Below are the code and all the weights of a small trained network. Each question names an input and a class and asks about switching units off, where a switched-off unit gives its printed mean instead of its output.

import numpy as np


def w(rows, s, z=0):
    codes = np.array(rows[::2]) - 128.0
    scale = np.full(codes.shape[1], s)
    scale[-1] = z or s
    return codes * scale


def norm(h):
    return h / np.sqrt((h * h).mean(-1, keepdims=True) + 1e-5)


def f(y):
    return np.maximum(y, 0)


def log_softmax(a):
    a = a - a.max(-1, keepdims=True)
    return a - np.log(np.exp(a).sum(-1, keepdims=True))


def net(x, mask):
    res = np.array(x, float).reshape(1, 4) / 4 @ E
    u = 0
    for l in range(2):
        y = f(norm(res) @ A[l][:, :-1].T + A[l][:, -1])
        res = res + np.where(mask[u : u + 8], y, B[l][:, -1]) @ B[l][:, :-1]
        u += 8
    return log_softmax(norm(res)[-1] @ U[:, :-1].T + U[:, -1])


A, B = {}, {}
E = w([
[158,129,81,194,88,191,127,18,152,151,111],'x0',
[214,148,167,129,82,129,150,110,93,87,124],'x1',
[112,188,111,175,127,7,130,133,60,130,89],'x2',
[177,166,41,51,124,148,124,72,170,97,104],'x3',
],0.011)
A[0] = w([
[146,111,144,174,184,94,151,134,90,146,126,175],'L0N1',
[129,154,160,136,82,83,118,87,141,103,108,184],'L0N2',
[114,68,65,98,139,208,75,131,146,120,131,52],'L0N3',
[9,140,93,118,122,90,100,151,136,189,131,134],'L0N4',
[160,75,184,176,151,162,141,116,122,157,214,140],'L0N5',
[37,72,167,123,214,162,80,159,151,193,95,1],'L0N6',
[121,78,215,131,111,166,119,206,175,81,255,48],'L0N7',
[75,112,231,104,173,48,115,207,133,185,163,75],'L0N8',
],0.0083,0.0051)
B[0] = w([
[65,130,150,124,190,124,127,130,89,147,170,193],'L0N1',
[141,123,128,240,94,150,117,180,93,143,161,182],'L0N2',
[115,127,125,134,146,117,136,91,164,135,190,193],'L0N3',
[95,112,62,171,137,135,95,151,118,76,105,218],'L0N4',
[151,184,80,121,110,107,184,118,102,145,137,207],'L0N5',
[153,169,114,163,156,152,167,142,71,166,152,200],'L0N6',
[145,126,172,157,55,51,140,153,133,97,142,236],'L0N7',
[77,75,89,129,183,248,90,180,135,151,79,254],'L0N8',
],0.011,0.0082)
A[1] = w([
[98,152,115,149,122,71,138,121,73,115,103,147],'L1N1',
[116,125,213,80,107,71,109,150,104,77,97,17],'L1N2',
[151,225,78,135,148,61,115,77,119,114,4,166],'L1N3',
[126,112,104,139,165,102,136,46,170,195,183,26],'L1N4',
[157,151,30,173,108,125,125,14,153,140,185,158],'L1N5',
[129,123,161,168,104,163,137,85,79,193,157,2],'L1N6',
[138,123,75,63,97,158,117,125,142,129,93,151],'L1N7',
[84,85,150,99,50,155,123,153,157,116,80,54],'L1N8',
],0.011,0.0031)
B[1] = w([
[121,115,108,43,158,170,167,197,87,87,190,180],'L1N1',
[98,55,93,67,164,185,55,96,204,188,91,150],'L1N2',
[108,77,193,234,124,93,186,188,60,117,208,175],'L1N3',
[155,209,92,34,162,163,215,161,139,101,165,171],'L1N4',
[108,108,142,41,191,146,49,88,168,173,24,255],'L1N5',
[164,199,137,155,39,22,197,69,131,40,143,172],'L1N6',
[73,186,52,109,125,191,202,184,152,152,80,162],'L1N7',
[193,254,136,191,110,69,118,36,244,157,181,143],'L1N8',
],0.0082,0.012)
U = w([
[177,97,182,92,58,92,108,139,175,105,190,3],'0',
[33,84,76,178,231,139,93,192,47,146,149,194],'1',
[139,166,134,195,81,80,249,161,52,95,227,231],'2',
[110,187,60,69,190,173,170,78,193,160,117,167],'3',
[194,134,129,165,105,123,97,43,105,134,58,32],'4',
],0.014,0.0039)

Each question gives the input, the list of numbers given to net, and the class t.
The units are the neurons (one row each of A and B). Each row of codes is followed by its name. A weight is (code - 128) times the scale printed after its matrix; where a second scale follows, it is the last column's (A, B and U).
mask holds one flag per neuron, layer by layer. A switched-off neuron (its flag False) gives its mean, the last column of its row in B, instead of its output. The means were averaged over made-up inputs and are rounded, as every weight is.
A unit's drop is (log p(t) with every unit on - log p(t) with that unit switched off) / (log p(t) with every unit on - log p(t) with every unit switched off).
The circuit of an input: a set's keep is (log p(t) with only the set's units on - log p(t) with every unit switched off) / (log p(t) with every unit on - log p(t) with every unit switched off). Starting from the 12 units with the biggest drops (on a tie, the unit counted first), units are removed one at a time, each time the one whose removal leaves the highest keep (on an exact tie, the one counted first), for as long as the keep stays at least 0.8.
units of the circuit, in order: the units of the circuit, biggest drop first
k most important neurons: the k neurons with the biggest drops, biggest first
k most important neurons of layer l: the k neurons of layer l with the biggest drops, biggest first
input [3,-3,-7,-4], class 3: 4 most important neurons of layer 0 -> (L0N3; L0N5; L0N2; L0N1)
input [5,2,-3,-5], class 2: units of the circuit, in order -> (L1N6)
input [5,3,0,2], class 4: 2 most important neurons -> (L0N2; L0N8)
input [8,3,3,8], class 4: units of the circuit, in order -> (L1N5; L1N3; L0N8)
input [-7,-1,-8,6], class 0: 2 most important neurons of layer 0 -> (L0N7; L0N8)
input [-6,8,-3,-4], class 0: units of the circuit, in order -> (L0N7; L1N2)
input [8,-1,4,3], class 4: units of the circuit, in order -> (L1N5; L1N3; L0N8; L1N6)
input [8,1,2,-4], class 2: 4 most important neurons -> (L1N6; L0N8; L0N3; L0N5)
input [6,-3,2,0], class 3: 4 most important neurons -> (L1N5; L1N4; L0N7; L0N8)
input [7,2,0,-5], class 2: 4 most important neurons -> (L1N6; L0N8; L0N3; L1N2)
input [-2,4,-5,-3], class 0: 4 most important neurons -> (L0N7; L1N2; L0N6; L0N2)
input [3,3,1,3], class 4: 3 most important neurons -> (L1N5; L0N8; L0N2)
input [0,3,7,5], class 2: 2 most important neurons -> (L1N3; L0N8)
input [-6,0,-8,-5], class 2: units of the circuit, in order -> (L0N7)
input [-8,6,-7,6], class 0: 2 most important neurons -> (L0N8; L0N7)
input [-2,0,-5,-8], class 2: 3 most important neurons -> (L0N7; L1N5; L0N5)
input [-3,5,-7,0], class 0: 2 most important neurons of layer 0 -> (L0N7; L0N6)
